Each row has a hidden value. The values are split into ranges, and the band after each row names the range that its value falls in. Each part has its own value, ranges and names.
[ 143 -153 -175 -154  187   64 -171   33 -107  190 -223  -51   48    2
   69   91   16    3  184  219   83   68  -81   17 -174  121   85   12
   59  162 -135  322  -99 -171    7  310   29  113 -274   97  -53  -95
   32  142 -101  -36  -57   -5] | HJ
[  88  184 -242 -152 -375 -134  -27 -173  -30  206  -70    2  -63   44
  -46  132  -62  117   90 -252  400   19 -264  -27  103  -97  -76  -20
  148 -243   97   24   18   35  233  177  150  -42   -6   23  153   -9
  174 -210 -168   54  -52  -85] | PM
[ -17 -151  307  110  299   64 -189  200  -65  -82  243   17  109    9
   62 -101  -60 -231  -50   64 -335   71  150 -112   -6   81   28  126
   10  129    8 -261   27 -122 -321   18 -160  -19 -188   16 -108   25
  -82   11  102  163   46    9] | PM
[ -46 -267  264 -116  129  273  -14   37  -42   27    6   36  -80  251
    6  406  -54  -68  109  249  188   -1 -414    1 -157  257  -57  131
  -70  246  213  -60  239  -26   28  226  287   90   46  -50  417  -46
  -72  -78 -346   84 -128 -227] | DG
[-136   76  -42 -236  224 -146   83 -182  -38  -48 -126  290  111 -205
  -41  -19  196  -83 -219   42  154   10   56  167   -4  263   26  239
   27  220  -18  297 -101 -293 -141 -221  163  -27  -31 -107  -20   87
  196   56 -107    7   36  105] | PM
[   1   90   99  208 -112  -41 -138  -37  -29 -171  217   69  135  -39
   30   13 -182 -124 -177 -157 -388  110   74 -119  362 -125  -26  -26
 -242 -288  166 -212   62  155 -170  -83 -232 -177 -104 -103  -56 -122
   18 -232  144   59  -94   13] | DG
[  40   23  110 -128  291  520 -297  177  -35  165  -17 -184  195  191
  -80  179  -50 -303  104  851 -169  232  -52  133   80  274  369  287
 -153  438  183   21 -163 -326 -381  318   28   99  191 -376 -274 -158
  -88  -42  210   25   28  134] | QR
[ -66 -136 -110 -112  -75  -13 -219    8  126  220  -92 -172  -59  -43
  -89  131   34  -71  177   -7  106   21 -270  164 -186  216  -11  -98
  103  109   85   31  102 -100   43   28   59  110  -25  177  -70   61
   -1 -140 -264 -177   35  -51] | PM
[ 260  -16  -58  -36 -326  -93  -21   18  -68  209 -152  -18    0  101
   27   64 -152  137  151 -153  391   60 -178  -95   47 -198 -195   -3
   88 -184   40  127  -89   26  212  334   83  -59 -224  187   83  -85
   34 -199  -75   87 -224  -89] | Bl
[ 109  180 -132  -56 -297 -268   42 -143  -12  120   30  -25 -133   80
    0  196  -86  104   53 -398  602  -78 -330  114   58  -22 -246   10
  137 -213  171  -79   92  -71  258  108  231 -107  -60  191  264   12
  111 -257 -278   75   27 -165] | NC
[ 110 -129  -97 -303  213  -10   26  -38 -103  186 -263  114    9   25
   26  181   49   79   44  149  326   52  -94  -13 -191  128   26  119
   65  170  -84  337  -74 -255   26  281  228   38 -182   32  118  -60
  105  144 -215   51  -72  -89] | PM
[ 107  187   82  218 -283 -320  -40   -8  -30  -90  121  -15  145 -144
  -51 -188  -81  -68  -51 -389  222  -24   57   78  132  -15 -293  132
  134 -165  -23  -68 -198  -59  -34 -144 -112 -176 -320  364  -94   80
   52 -316   81   41   17   53] | QR
[  92 -409  295 -127  238  220  -83  195 -110  187    6   59 -115  257
  186  254  -97   -7  144  242  -19   52 -243 -203  -85  -63  -62   -5
 -102  174  186  -57  284  -46   62  414  167   91  -58 -136  259 -114
 -130  105 -244  190 -279 -158] | Bl
[ -14   90   43  263 -152   43 -123  -73    3 -263  187   12  148  -14
  -16   13 -226 -157 -161  -79 -447  156   29  -48  370    2   31   59
 -302 -257  101  -79  -48  223 -129 -103 -335 -185 -183 -144  -50  -93
   81 -318  222   47   -2    3] | LG
[ 138  231 -155  -41 -273 -197  -24 -153  -45   86  -40 -100   51  -38
 -124  222  -87   53   31 -183  447  -18 -193   99   62  105 -151   89
   45 -161   21   82 -115 -113  101  101  116 -147 -181  241  121  -54
  146 -243 -164  -62   40  -90] | Bl
[-124  -25 -289 -449   72   58   17 -259   46  199 -334  213  -48  -35
  -79  330  145   48  -52  190  245   52 -280  144  -60  224  176   -7
  -49  120  149  356  119 -141   50   36  342   82  218 -234  110  -56
  191   31 -354 -125  -98  -52] | DG
[ -76  255  298   29 -206  -27  -57  -61 -133  -53  216  124  243  -80
  -78  -25    2 -118 -143  -34  -27   74   70 -172  284  -91 -131  217
  -10  -45  179 -274  -34  -45 -213  -67   55  -92   95 -142   75   -7
   18 -192   88  117 -166  131] | NC
[-173  330  203  223 -191  -17 -224 -135 -160 -174  356  -96  234 -174
  -21   10   54 -255  -15   37 -204  -30  -89   81  325  148 -165  187
 -109   81  169 -216   24  -19 -114 -226  -87   -6   15 -113   92   15
    3 -198   45  -62  -23  249] | TB
[-178 -119  221  -77  185  106  -88   36   42  -60  109  169   94  -21
  -44  -10    4 -178 -179   76 -334  146   85 -116   49   86  119  107
  -69   88  130 -178   90  -53 -305  -99  -39  -13   74 -222  -55   43
   17  -58   24  106  -19   -6] | Bl
[  72  266   29  133 -324 -209  -58  -42  -24  -22  105   32  127 -109
  -66 -188  -36 -113  -34 -237  245  -33  -19  146  230   -5 -188  157
  154 -111   77  -53 -169  -54  -23 -158  -39 -130 -112  179 -150   87
   85 -330  100   51  -15  131] | QR
[ 111 -341  144  -68  244  215 -258  333   36  277   74 -108 -121  316
  192   14 -183  -55  154  116 -228  232  -31 -233  -76 -246  135 -124
   19   31  207 -332  205  -94 -122  484  -54  107   12 -180 -108  -92
 -195   33   49  264  -67 -140] | Jg
[-167  -85  216  -20  228  127 -153   51  -38  -58  163  103   93  -20
   49  -56   44 -216  -83  152 -348  103   47  -57   71   99   89  125
  -53  188  119 -153   94  -89 -245  -64  -61   60   42 -252  -42   44
  -16   12   49  116  -13   85] | LG
[  59   88  230  283  -29  -15  -99   33 -185 -200  247    4  139   48
  199 -110 -123 -121  -18  -52 -179   85   24  -65  286 -117 -193  173
 -148  -18  101 -107  -48   21  -27   70 -177  -54 -242 -121  110  -62
  -54 -129  203  211  -92  107] | TB
[-204 -104 -242 -108   74  -38  -99 -210   78  -71 -200  214   69 -244
    9  -48  129  -95 -126   21 -335   86  -30  153   64  191  133  -71
 -150   50    2  394   27   54  -38 -282 -115   63  -65 -169 -158   26
  169  -15  -75 -175  -66  126] | TB
[-134 -116  341   60  122  262 -121   82 -101 -114  163   98  103   72
   37  -47   50 -260   64  271 -141    8 -137   21    8  227   -9  257
   53  333  104 -106   51   -8 -154  -35   30  133   10 -134  104   92
  -60  -71    5  147  -82   83] | HJ
[  47  468 -322 -288 -258  -10   48 -350  -51   62 -256   39  269 -111
 -343  312    6   38 -141  171  442  136  -58  100  132  259  157  295
  -30  -80  -33  325 -378 -198 -135   70  214 -162   35  -52   32 -123
  311 -231  -18 -136   66    1] | Jg
[  66   96  122 -105 -185  148 -130   14 -125  228  117  -38   -1  184
   59  192 -102  -14  101  152   72  101 -223 -172  258 -201  -34   55
  -71  -43  300 -196  145  -21   75  336  139   10  179 -320  166 -120
  -14 -118  -46  166 -218   15] | QR
[  16  108 -194 -225  112   54 -154  -57   27  179 -107  -93   49  -26
 -168  207   54 -126   62  234  277    7 -158  247 -117  375  180  133
  122  188   14  118  -96 -306 -149   68  167   18   23   86 -126   -4
  115  -62 -156 -115  176  -18] | Bl
[-151  -94   85   64  196  273 -312  102   35  -54   94  -10  177  -26
   32 -152  -15 -289  -37  320 -652  239  133  -24  139   77  270   50
 -144  162  102  -83  -21   -9 -350  -39 -280  102   38 -330 -325  -23
  -55  -49  271   26   -2  177] | HJ
[  58  229   51  -73 -301 -226  144 -210 -164  -41   -5  314  114 -139
  -78   -1   42   22 -115 -239  425 -134  -98  -16  196   19 -232  214
  151 -132    2  130  -90   20   88 -134  199 -155 -115  132  190   59
  222 -177 -141   92 -190   42] | Bl
[  68  224  132  206    4    8 -196  -14 -154 -156  280   25  226  -70
   16   37 -133 -212 -139   63 -318   29  113  -50  393   -6   16  102
 -199 -147  109 -196  -27    1 -270  -51 -185 -177 -116  -76 -108 -157
   18 -135  181   45  -55  115] | DG
[  86 -111 -417 -166  181  118 -241  -28   82  182 -217  -56  -38   14
   11  139  -78  -69   58  226 -207  138  -91  140   17  145  348 -140
 -116  -31   -5  300  -13  -65  -50  170 -127   21 -101 -115 -300 -136
  128   14  -19 -113   75  -31] | LG
[   3  -40  228 -102  318  193 -189  113 -171   24  118  180  233  -53
  -20  -25   21 -217 -100  339 -353   78  225 -225   85   64  216  168
    8  142  -28 -127  -33 -138 -438   79  -36   -9  -31 -155 -168  -74
    9  148  115  123 -108  104] | Jg
[ -45  -71  104  -69  391  134  -62   -9 -139 -124  180  257   16   53
  109   63  -24 -185 -148  158 -295    2   26  -82  136  143  198  149
  -77   73   35  -64  131  -41 -203    2  -26  -44  -56 -279   64  -29
  115  128   -4  225   33  -26] | LG
[  98   92  223  178 -144  -22 -144   75 -127  -48  312   84   96   36
   58  -64 -179 -128  -66 -150 -220   17   50 -221  344 -211  -78   35
  -29 -255  140 -350   80  129 -125   42 -146 -155  -95  -41  -24  -62
    2 -180  129  203 -144   24] | Jg
[ 103   71  192   46 -164  133 -253   87 -113  188  120 -213  136   66
    7  207 -127  -87  126  258  -86  121 -132 -106  237 -113  -94   33
 -201   18  244 -148   43  -83  -48  290   -3  -19   19 -129    7 -189
 -113 -150   13  -22 -230   85] | Bl
[ -58 -133   21 -255  311  198  -60  -29  -33   86  -38   84  -33  173
   40  338  -36  -25  -53  230  -46  152 -133 -101  -58  103  186   53
 -138  111  170  -50  178 -150 -139  268  185   46  107 -298  203 -130
   18   87 -174  113  -12 -169] | DG
[  74  136 -159 -263  203   -5  -35  -27  -17  153 -128  -48   53   58
 -120  124   39  -49   22  141  472   73  -45  166 -205  299  148  267
  230  207  -62  101 -222 -426 -168  201  221    1  -60   85  -38   27
  123  -11  -68   74  259  -80] | QR
[   1   79  -95  136 -343 -274  -29 -117  123  -66   -8   96   34 -153
  -20 -114 -103  -28 -150 -388  -46   60  -36  116  290 -104 -172  -79
 -117 -303  152   79  -17  124   75 -248 -168 -179 -134   72 -163   21
  113 -371   33  -55  -95   47] | Bl
[ -18  216 -147   56 -186 -424   32 -183   71  -83   59  145   14 -171
   25  -96  -52   16 -253 -531   88   40   59  101  265 -121 -167  -38
  -52 -328  137  -24    3  -48   18 -248  -72 -216 -112   43  -79   28
  158 -250   -1   31   46   14] | NC
[ -80  327 -177   83 -318 -100  -31 -332  -38 -208  -64   96  244 -276
 -171   48   40 -133 -134    7   23  -16 -109  270  309  292  -53  185
 -157  -60    3  363 -222   68   -6 -347  -77 -129 -125   12  -45   -9
  245 -313   20 -216  -37  186] | HJ
[ 153  -25    8   38  -50  -37 -170   59  -63  161  234  -88 -160  206
  194  222 -258   27   40 -168 -136   71 -176 -193  287 -305  -49 -179
 -190 -318  285 -310  314   61  133  330  -59 -115  -33 -198  131 -178
  -15  -89  -84  186  -93 -145] | Bl
[-114 -136  -17 -249  203  277 -139  -30   -2  137   -8   10  -62  167
   13  295  -21  -74   38  290 -154  151 -219  -80  -28  133  235   30
 -111  139  181  -52  204  -66  -67  240  117  108  166 -376  154  -69
   43   40 -159   78    1 -111] | LG
[  71 -275  331   48  305  153  -59  176 -138  -86  175  224    6  129
  140    3 -103 -169  -40  126 -225  -22   -6 -159   52   43   16  126
  -29   90   39 -118  137   29 -155  101  -37  -39 -187  -56   73  -21
  -27   55  -18  265 -134  -76] | QR
[ 155  205  207   -5 -180  176 -129   41 -202  117  179 -131  133  175
  -79  245 -138  -82  133  220  248   30 -186 -132  156   20  -61  245
   36   18  134 -232  -56  -88  -65  346  147  -58    3  -28  203 -115
  -11 -177  -11  142  -93  -33] | Bl
[ 330  197 -117  -63 -176  -29  -20  -14 -217  178  -46  -10   18  161
   56   77 -117   59  180   14  558  -39 -189    4  106  -64  -86  186
  202  -73  -21  119 -176 -112  170  394  163  -62 -206  117  119  -85
  110  -97  -16  204  -71  -34] | PM
[  71  380  -32   55 -190  380 -259  -81 -185    0  113 -253  265  133
 -145  238 -105 -206  173  515   37  121 -201   69  237  242  179  322
  -69  125   84  -33 -241  -54 -153  274   -1   28   50 -200   52 -157
   47 -231  185   -3   50  113] | TB
[ -76 -174  271 -175   59  256 -119   70  -41  139   22  -57   48  130
 -122  305   -1  -94  121  281   92   67 -244 -118 -192  225    8  148
   40  252  119 -152  116 -104 -125  228  222  103   70  -16  243   -6
  -61  -59 -249   24  -92 -134] | Bl
[  15   83  141  200 -399 -362  -56  -40  -33  -12  139   60   25 -152
   64 -159    4  -22   33 -510  250 -130 -144   69  147 -141 -455  -55
  151 -171  155 -147   99   65  159 -203   22  -58 -159  337   59  100
  -33 -288 -145    0 -200   78] | DG
[  91   11  275  241 -217  215 -133   51 -175 -110  215   91  102  100
   98   -9 -148 -201   77  193 -198  -37 -203  -37  404  -45 -110  139
 -147  -20  192  -51   58  247   48   37 -111  -44  -76 -153   68  -74
  -20 -240  108  142 -305  125] | LG
[  82  100  144  -24 -181   98  -82  -38 -128   82  130  -56   42  151
  -26  326 -147  -11   54   69  146   42 -245 -138  175  -37  -96   90
 -106  -93  215 -188  109   12   29  268  143  -72   26  -87  286 -142
    2 -177 -134   88 -150 -104] | NC

New part:
[  25  121   10 -157 -154   96   89 -150  166  107  -54   91  311    3
  125 -134 -218 -118  -39  116   64   54 -145   15  125  110  114 -212
  -10  152   77  -11    0 -148  -10   80 -205 -219  -87 -142  -95 -402
 -126    8  -80  117 -215  -44] | BD
[ -52  393 -135  -34   21    5  331 -112 -118  142   46  245  320 -291
  234  -38 -392  273  -95   13  178  121  -79  157   18  -78  167 -260
   40 -331 -213  189 -109  -40 -144 -263  107  -16   58 -182  -58 -272
  -34  -73  177   47 -197  360] | RZ
[ 197  -90  147 -388  -81 -111   99 -227  417  222  259 -121  358   68
   67   -8 -176 -233  -45  376   -6   78   33 -106  224  102   90  100
  103  287 -148 -292  330  -90  274  -99   65 -535  -83  -56   56 -168
 -218  -31 -157  184   23 -157] | BD
[  66  -43  174  -30  203  116  171   84  -50 -302   -2    5 -152  -80
 -324   30  339   13  -82 -423 -160  104 -146   -5   45 -130 -206  115
  189  -12  227 -117   74  318   38 -118  220   67   25  285   89   27
 -286 -167 -285   80  368  110] | CN
[   2  -61    7  161  315   58  -16 -139   20  -55 -112  -45 -115   16
 -112  157  174  217   61  -41  -97  278  -24  -28  164 -170 -128   73
 -149  -71 -203  -14 -126  121 -159  -68  129   -3  -27   19 -223   44
   11 -158 -155  -17   58   29] | BD
[  81 -391 -162  134  213    6 -276 -209  -24   47 -249 -327 -171  181
 -483   16  455 -110 -218  -15  -58   53  222 -167   41   53 -386  137
 -269 -201 -313 -245  -76   16   97  -26   26  197  -24   53 -168   25
   27 -402 -161   13  -64 -127] | SZ
[ 232  220 -199  -91 -158   77  106 -208   48  135  -16   75  170   37
   30 -104 -189   63 -258   95  286 -257  -37  -49  165  265  -54 -249
 -203 -319 -108 -128 -216 -290   10 -154 -109  229   67 -110    7 -378
  -56  -30   47   -8 -162  108] | SZ
[ 387   91 -251  286  426  162  -56   99   -3 -162   50  186 -268  -11
 -353   54  443    2 -264 -149   49 -313   69  -58  175   32 -257  -11
 -141 -338   42 -362 -337 -166  -80 -331  164  504  234  191  -36  125
  136  161 -173 -110  173    0] | CT
[-105 -209 -229  -68 -270  186   32   -8 -218  166 -125  -33  238  -49
 -341 -142  342 -367  -97  -53 -161 -355   -8    7 -207  183 -259 -107
   69  108  204 -378   82 -287  159  140 -236  125  -54   38   25 -244
  -11 -108  -90  -74 -127 -130] | CT
[  61  446 -297  191  202   60  343  -84  -35  -69   -7  374  199 -299
  122  121  -53  279  124   75   -4   41  -47   71   35  -39  121 -250
 -106 -158 -139   31 -303 -230 -320 -229   55  -30   39  -69  -91 -126
   42  102   15 -264 -273  145] | CN
[-317   56   26 -243 -196  179  397  149 -517  -65  -31   99  390 -392
  113  -96   25    5  217 -248 -156   76 -306  123 -327 -139  -50 -157
  458  103  260  -58  257  203   27   70  122 -148 -145    5   38 -213
 -233  -32   21  132  148  169] | RZ
[   7  194   -3   17  250 -107  196 -353   39  -21 -140 -102  189 -108
  238   -2 -306  461   24  258  119  511    0  -93  174   42   30 -115
 -257 -129 -608   83 -111   -8 -170 -267  194 -175  -79 -201 -198 -214
  -73  -58   84  176 -100  174] | RZ
[-127  -83  176 -268 -228  187  549   56 -248  -48  -15    5  168 -259
  -51  181  223  -24  186 -298 -309   43 -470  -11 -173  -62 -123   -8
  399  196  356  -42  338  248  -26   86  190 -185 -134  228  108 -173
 -384 -210 -136  -25  276  206] | RZ
[ -72  -17  -87  133  252    3  226 -178  -82 -215   64  -34  -69  -46
 -217  292  378  412  271  -44 -276  186  101  -26   29 -131 -193  211
 -112   -8 -188 -159 -105  122  -62 -123  242 -108  -81  166   43  195
 -105 -195 -174 -274  180   -1] | SZ
[-176 -315   48   37  230  118 -180  -57 -169 -147 -107 -161  -49  189
 -370 -255  230  108 -239 -270    8  305  118  115   26  -76 -258  194
   -3  -91  -49 -108  -65  327  224    3  132   97  -41   44  -36  -63
  -32 -182  -96  388  224   10] | Hh
[ 357   35 -203  203  368   37 -166 -116   47 -207  -83 -105 -251   92
 -173   90  376   68 -121   48   48  -65  157 -251  146  110 -232  -43
 -300 -291 -178 -195 -275  -39  -63 -212  114  302   45   75 -122   65
  -16  -58 -144  -52   31 -125] | GL
[  84  -47 -262  349  387  235 -414  228 -183  -83 -188  148 -217  -24
 -222  -44  463 -305 -133 -247  -34 -108   75   23  -67 -226 -119 -166
    0 -260  249   21 -265  106 -143   60  -83  374   73   -2 -340   79
  196  -67 -146   28 -162 -149] | CJ
[-220  650   18 -229 -236 -155  319 -117 -103  183  308  219  503 -446
  330 -109 -641  239   80   49   97  -97  120  239  -19 -207  217 -290
  179 -182 -188   32  120 -165   49 -329 -109 -111   61 -243  122 -210
 -161  -91   91  -95  -72  288] | CN
[ -89  434 -220  276  279   96  245    0 -343 -299   16  338 -118 -194
 -257  -51   38  594 -191 -513  158   13  106  270   11 -194 -113  -84
  -84 -659  -72  130 -473  167 -140 -361  194  493  199   93  131  -14
  -33 -179   32 -137  103  439] | RZ
[  31 -270  -88  167  335  206  112 -134 -120 -139  -97  -46 -197  220
 -189  153  352  402  -91 -150  -24  345 -132    3  111   -7 -193  191
 -145 -225  -80   85 -259  350  -82  -23  376   92  -55  125 -104  -15
    9 -150    2  158  185  144] | CJ
[-350 -193  368 -302  -82  -77  178 -103 -117    5 -156 -261  302 -271
 -222 -147  -30 -115  134 -158 -270  372  -95   18  -69 -209 -205  113
  279  386 -176 -284  505  141  159    6   19 -375 -146   31  -27 -129
 -323 -295 -278  190  229   39] | RZ
[-135  137    4  124   86  170 -239  135 -109 -120   10  179  -98   26
 -271 -234   96  -96 -263 -492   39  -87  113  254    4 -242  -38 -104
  108 -249  376  144 -174  237   85   19 -191  320  103   25  -15  -90
  -54 -224 -155  121   26   66] | CJ
[ -82  189 -241  207  304   42  -41  -99 -325 -224 -152  114    2  -82
 -352 -317  -14  443 -262 -278  282   61  250  175   90  -59 -298  -30
 -243 -525 -400 -267 -437  -75   18 -334   86  467  157  -55   -2  -86
  110  -26   -9   59   70  203] | GL
[  22  207 -144  135  270  -92   68 -258  142  252   96   -2  215 -116
  383  162 -247  262   55  477  -19  302  102  -18  130  -50  189 -146
 -198  -75 -462  153  -78 -137 -188 -257  116 -208  -46 -272 -293  -58
  167   31  168   60 -248   69] | CT
[-162  503   82 -305 -336  -87  228  -44 -166   90  246   67  397 -362
  277 -119 -411   22   69  -49   29 -195   52   97 -126 -110  133 -311
  262 -116   69   36  236  -21  141 -179 -143  -43   -7 -146  159 -226
 -315 -176   31  -12   23  174] | RZ
[  94 -172  -53  -24  -30  122  -99   28   32   27  -24  -59  -62   52
 -306   55  406 -371 -124 -176 -169 -189    2  -64  -51  -19 -151   -4
   95  -10  296  -94   84   92  105   96  -89   64  -26  142  -19  -44
 -147 -307 -223  -50  -31 -120] | SZ
[  87  324  -13 -156  -82   65  -97    8   44  132  148  133  304  -84
  271 -307 -380 -158 -209  108  239 -161   20   75  100   44  145 -327
   90  -95   96  -56   -7 -158  115 -137 -177   73   57 -236  -70 -322
  -22  185   43  293  -72   -1] | Hh
[-355 -181   52   77  123  111  148  -94 -242  -76 -185   -1   19  -54
 -401  -44  155  293  -30 -402 -137  345  -57  234    1 -250 -243  180
   24  -73 -107  -30  -58  248  -17   11  104   10  -37   87  -47  -61
  -52 -339 -141   29  129  224] | SZ
[   9  148  201 -223 -279  178  117  169  -85   95  -20   34  124 -286
  166   65   22 -415  113 -203 -202 -254 -388  -61  -81 -136  -10 -307
  358  175  507   -6  327   29  -79  121 -210   18  -55   37 -124 -212
 -266 -107 -208  -23   82   18] | GL
[ 124   90 -207  158   32  146  -16   95 -275  -52 -137    0 -200 -179
 -208  167  467 -189  -56 -283 -137 -359  -40 -139 -182  -50 -230 -229
   22 -344  230   -2  -78   30 -132  -43  -46  467   59  140  -86   11
 -107 -319 -112 -248  -39   48] | RZ
[ 160  449 -167   11   70  -52  113 -228  189  -90  100  211  194  -20
  -18 -187 -278  238 -218   68  257  -48  203   72  225  143   79 -182
 -233 -256 -210  -82 -310 -243   28 -307  -89   63   96 -106  111 -264
  -88   28  -29  -26 -176   87] | GL
[ -56   15  112 -312 -425  127  424 -115  -57  124   89 -122  239 -123
  312  316   82  -66  325   90 -329  -62 -385 -151 -149   86   43 -158
  228  278  346  123  342  109  -34  199  -24 -316 -260   55   27 -244
 -377 -230  -36 -118   42   20] | GL
[  -7  -43  -29  171  204   89 -175  -17   93 -276 -153  -28 -151   92
 -337  -58  421 -191 -115 -274 -205  144  129  -19  -43  -45  -72  -28
  -43   44  266  135 -103  237   19   97 -136    9  -77  130  -50  -50
 -191 -318 -263   33 -127 -149] | GL
[ -43 -351  173 -106  -76  210  -44    5  -68   35 -184 -262  -25   56
  -72   68  370 -313   70  -81 -301   74 -286 -168  -67   17 -199  -26
  143  308  306  -71  271  176   18  257  -54  -66 -185   93 -196 -147
 -179 -170 -200  181  150 -147] | Hh
[ -16 -194  -35 -271 -283  169  342  -16 -132  281   64   22  313 -145
 -108   93  146 -207   67   42 -162 -251 -286   -4  -61   68 -168    4
  245  180  135 -401  270 -195   89   46   49 -121  -44   76   40 -194
  -82  -13  -86  -74  116   32] | Hh
[-560 -397  -74 -151 -157   79  286 -149 -487  138  -30 -174  400  -90
 -298 -139  153  249   73  -86 -231  246   36  238 -268  -48 -298  243
  171  129 -207 -300  206   98  273   50  171 -194 -175   -6  104 -118
   -4 -216   86  145  171  131] | CT
[-258  449 -372  403  298   55  146  -30 -354 -271 -148  327   71 -333
  -89    4  137  409  170 -215  -92  136  197  189 -185 -218   13 -243
 -137 -305 -125  172 -428  -23 -299 -152  -36  177   13  -65  -91    0
   60 -124   17 -300 -291  141] | RZ
[  92  311    6 -169 -191   76  436 -137  123  108  226  132  306 -183
  409  277 -113   98  337  314 -195 -113 -257  -96   62   95  167 -212
   75  268  137  -51  118 -222 -143  -41  -16 -303 -116  -37    4 -194
 -179  154  -33 -197    1  -12] | Hh
[ -60  185 -287   67   43  119  306 -272 -147  -55  -63  200  249    5
    8  -56 -124  549   37   90  176  123  -23  110  120  148  -54  -81
 -270 -204 -297 -124 -402 -199 -110 -116   78   18  -31 -115    5 -282
   54   99   99  -72 -116  146] | BD
[ -71 -405    5 -178  -64  115    2   26 -114  159  -81 -124  200  -84
 -346  -16  367 -404   76  -14 -240  -96  -84  -52  -81  -64 -287  127
  217  290   53 -525  308  -94  167  125   -4 -167  -77   89  -81  -36
  -49  -99 -264    9  108 -198] | CJ
[  84  233   90  -73   66  111  373 -167  122 -119   78  104  197  -34
  234  -17 -189  344   24  123   10  216 -244   -2  221  168   60 -104
  -62  154  -17  -56  -84  -78  -94 -171  119 -156  -60  -18    6 -284
 -134  267  -14  169  156  121] | CT
[ 364  195   72 -255 -145  124  434  -10  272   63  175  183  176 -140
  154  207   -3 -208    4   69  -75 -204 -391 -133  152  138  106 -160
  196  151  316 -102  163 -114  -81  -95   72 -207    0  134   68 -247
 -288   74 -164  -85   46   64] | GL
[-580   40  -73   97  -55  147  -63  -37 -579 -106 -133 -101  155 -133
  196  -33   96  318  393 -144 -235  261   42  143 -326 -264  -66 -158
   64    0   80  242  -40  305  -55  246 -117    3 -259 -182 -196  -63
  -29 -225   86   46  -11  -19] | CJ
[-363  170   34  129  109   46    5  -29 -358 -153 -150  -13   -6 -198
 -107 -111   -4  287   -3 -396  -76  243   66  185 -122 -293 -121 -109
   31 -252  -50  208  -86  284  -65  -70  -27  209  -24  -45  -93  -64
 -102 -348  -32   57   52  234] | CN
[-355  313   94 -327 -371  -15  338 -110 -225  -91  274   28  414 -161
  155 -175 -279  252   94 -166  -61   39   62  214 -189  -38  100 -107
  271    8  188  120  175  222  281  -38  -54 -209 -143  -55  326 -262
 -392 -227   62   97  122  174] | CN
[-480 -354  154    9  -29  106  103 -177 -284  184 -264 -263   91  -54
 -139   68  106  191  112 -151 -296  434 -176  106  -93 -214 -227  102
   35  129 -168   84  188  234  -61  162   38 -106 -178  -41 -245 -123
  -20 -400  -30  130   88  170] | Hh
[-224   55 -236  336  280   77   79 -161 -154 -190 -262   92  -13  -84
 -245   69  280  312  116 -145 -187  310  103   92  -57 -121 -108  -34
 -232  -85 -175  101 -319   36 -235    0  -22   11  -82    5 -159  -33
   39 -239  -91 -200 -241   40] | GL
[ 213  279 -226 -114 -171   -3  301  -95  178  149  187  222  252 -142
  -34  101   18 -219 -143   70  -16 -294   28  -16  -49  144  169 -212
   86 -137  161   51   13 -167   32 -135  -56 -111   42   38  169 -226
 -218 -217  -19 -212 -318   74] | RZ
[ 268 -145   34 -300 -169  153  189  105  -82   80  -65 -100  172 -219
  -41   54  289 -511   42   36 -147 -318 -348 -278  -72  144 -227 -144
  277  210  237 -476  359 -168   49   10   40  -25  -53  132  -54 -174
 -226   63 -218   21  157 -125] | CN
[-386  -33 -297   73 -132   76 -262    4 -378   74  -92   10  270  -89
 -334 -346  184 -210  -63 -139  -80 -216  371  204 -298  -73 -177 -135
   32  -74   53 -226  -62 -158  235  110 -354  180  -39 -141  -11 -127
   90 -206  -33  -28 -238 -164] | Hh
[  38  290 -241   52  -15  104  -12  158 -355 -165  213  123  -76 -147
 -121  -13  279   -2 -121 -346    2 -437  189   67 -224  -94 -112 -175
  157 -492  334   19 -130  174  136 -168   20  461   95  104  184   58
 -143 -222    5 -127  108   93] | CN
